Below is a small trained network, with its code and all its weights. Each question gives an input and a target symbol and asks what happens when units are switched off, that is, made to give their printed mean instead of their output.

import numpy as np


def w(rows, s, z=0):
    codes = np.array(rows[::2]) - 128.0
    scale = np.full(codes.shape[1], s)
    scale[-1] = z or s
    return codes * scale


def f(y):
    return np.maximum(y, 0)


def softmax(a):
    e = np.exp(a - a.max(-1, keepdims=True))
    return e / e.sum(-1, keepdims=True)


def log_softmax(a):
    a = a - a.max(-1, keepdims=True)
    return a - np.log(np.exp(a).sum(-1, keepdims=True))


def net(x, mask):
    ids = ['αγηλμστ'.index(c) for c in x.split()]
    T = len(ids)
    res = E[ids] + P[:T]
    r = res
    for j in range(3):
        rows = slice(3 * j, 3 * j + 3)
        q, k, v = (r @ M[0][rows].T for M in (Q, K, V))
        z = softmax(np.where(np.tri(T) > 0, q @ k.T / 3**0.5, -1e9)) @ v
        o = O[0][rows]
        res = res + np.where(mask[j], z, o[:, -1]) @ o[:, :-1]
    y = f(res @ A[0][:, :-1].T + A[0][:, -1])
    res = res + np.where(mask[3:11], y, B[0][:, -1]) @ B[0][:, :-1]
    return log_softmax(res[-1] @ U[:, :-1].T + U[:, -1])


Q, K, V, O, A, B = {}, {}, {}, {}, {}, {}
E = w([
[251,113,198,120],'α',
[1,65,138,49],'γ',
[216,127,45,78],'η',
[107,137,148,155],'λ',
[39,165,176,152],'μ',
[109,125,127,237],'σ',
[33,120,156,248],'τ',
],0.015)
P = w([
[108,254,111,149],'0',
[159,106,126,168],'1',
[171,84,115,161],'2',
[158,83,121,167],'3',
[158,101,124,159],'4',
[147,98,134,167],'5',
[142,91,154,135],'6',
],0.009)
Q[0] = w([
[136,160,141,193],'H0',
[222,145,100,103],'H0',
[231,83,120,67],'H0',
[203,104,102,142],'H1',
[165,96,105,45],'H1',
[106,170,133,97],'H1',
[162,152,100,77],'H2',
[76,246,161,87],'H2',
[104,175,76,109],'H2',
],0.013)
K[0] = w([
[189,51,202,154],'H0',
[100,8,67,128],'H0',
[64,74,69,55],'H0',
[221,131,121,163],'H1',
[217,172,202,128],'H1',
[122,157,172,146],'H1',
[112,58,253,138],'H2',
[160,91,92,207],'H2',
[182,121,154,102],'H2',
],0.013)
V[0] = w([
[121,86,167,121],'H0',
[195,149,165,151],'H0',
[63,95,114,147],'H0',
[48,86,193,85],'H1',
[106,118,95,5],'H1',
[181,119,108,114],'H1',
[155,96,166,146],'H2',
[108,78,146,129],'H2',
[114,183,69,164],'H2',
],0.015)
O[0] = w([
[224,105,74,145,93],'H0',
[170,125,152,30,102],'H0',
[122,105,57,172,133],'H0',
[100,91,136,83,3],'H1',
[107,57,2,105,184],'H1',
[137,192,159,99,206],'H1',
[186,38,162,129,68],'H2',
[186,43,12,164,94],'H2',
[56,190,135,73,190],'H2',
],0.0089,0.0067)
A[0] = w([
[189,254,153,143,155],'N0',
[244,146,88,145,73],'N1',
[128,175,92,211,119],'N2',
[79,94,120,230,3],'N3',
[246,95,145,174,71],'N4',
[179,102,90,195,8],'N5',
[112,75,144,63,88],'N6',
[175,113,186,94,24],'N7',
],0.0095,0.0066)
B[0] = w([
[204,127,64,162,250],'N0',
[100,153,203,34,211],'N1',
[70,43,45,208,196],'N2',
[175,149,239,126,168],'N3',
[116,195,174,100,187],'N4',
[99,82,180,78,190],'N5',
[254,111,160,181,158],'N6',
[223,70,150,167,141],'N7',
],0.0084,0.018)
U = w([
[176,129,163,158,8],'α',
[104,92,108,121,207],'γ',
[124,182,37,57,116],'η',
[88,162,119,159,113],'λ',
[1,210,200,58,189],'μ',
[132,114,33,226,122],'σ',
[74,134,180,210,2],'τ',
],0.0077,0.0055)

Each question gives the input, a string of symbols that net reads in full, and the target symbol t.
The units are the heads (3 rows each of Q, K, V and O) and the neurons (one row each of A and B). Each row of codes is followed by its name. A weight is (code - 128) times the scale printed after its matrix; where a second scale follows, it is the last column's (O, A, B and U).
mask holds one flag per unit, heads first, then neurons. A switched-off unit (its flag False) gives its mean, the last column of its rows in O or B, instead of its output. The means were averaged over made-up inputs and are rounded, as every weight is.
A unit's drop is (log p(t) with every unit on - log p(t) with that unit switched off) / (log p(t) with every unit on - log p(t) with every unit switched off).
The circuit of an input: a set's keep is (log p(t) with only the set's units on - log p(t) with every unit switched off) / (log p(t) with every unit on - log p(t) with every unit switched off). Starting from all 11 units, units are removed one at a time, each time the one whose removal leaves the highest keep (on an exact tie, the one counted first), for as long as the keep stays at least 0.8.
circuit, biggest first: the units of the circuit, biggest drop first
most important unit: the unit with the biggest drop
k most important neurons: the k neurons with the biggest drops, biggest first
heads that matter: for each layer, one digit per head in row order, 1 if its drop is at least 0.15 and else 0, layers parted by /
input α σ η γ, target α: circuit, biggest first => (N6, H0, H2)
input μ α σ μ η, target α: circuit, biggest first => (H1, H2)
input γ γ η σ η γ γ, target γ: 3 most important neurons => (N0, N2, N3)
input α σ η η η η γ, target α: most important unit => N6
input τ α μ, target α: heads that matter => 110
input α η η τ, target α: circuit, biggest first => (H0, H1, N7, N0)
input α η τ λ, target α: circuit, biggest first => (H0, H1, N7, H2)
input η γ τ λ, target μ: heads that matter => 011
input α γ γ γ μ, target α: circuit, biggest first => (H0, H2, N7)
input λ η γ η γ μ α, target μ: circuit, biggest first => (N1, H2, N4, N0)
input α γ τ σ η σ, target α: heads that matter => 101
input μ η η τ τ, target τ: circuit, biggest first => (H1, N1)
input η γ σ, target μ: 3 most important neurons => (N0, N2, N6)
input η λ η σ η μ σ, target σ: most important unit => N1
input σ γ α η μ, target γ: 3 most important neurons => (N6, N1, N4)
input τ μ α λ, target α: circuit, biggest first => (H0, H1, N7)
input η η μ η γ τ, target μ: 4 most important neurons => (N0, N2, N3, N7)
input σ τ η η τ η γ, target γ: 2 most important neurons => (N6, N1)
input μ α η η, target α: 2 most important neurons => (N7, N2)
input η η μ η γ σ, target μ: 4 most important neurons => (N0, N2, N6, N7)
input η γ η η η η α, target μ: 4 most important neurons => (N1, N4, N5, N0)
input γ σ σ γ γ γ τ, target γ: most important neuron => (N0)
input σ γ η μ, target γ: 3 most important neurons => (N1, N6, N4)
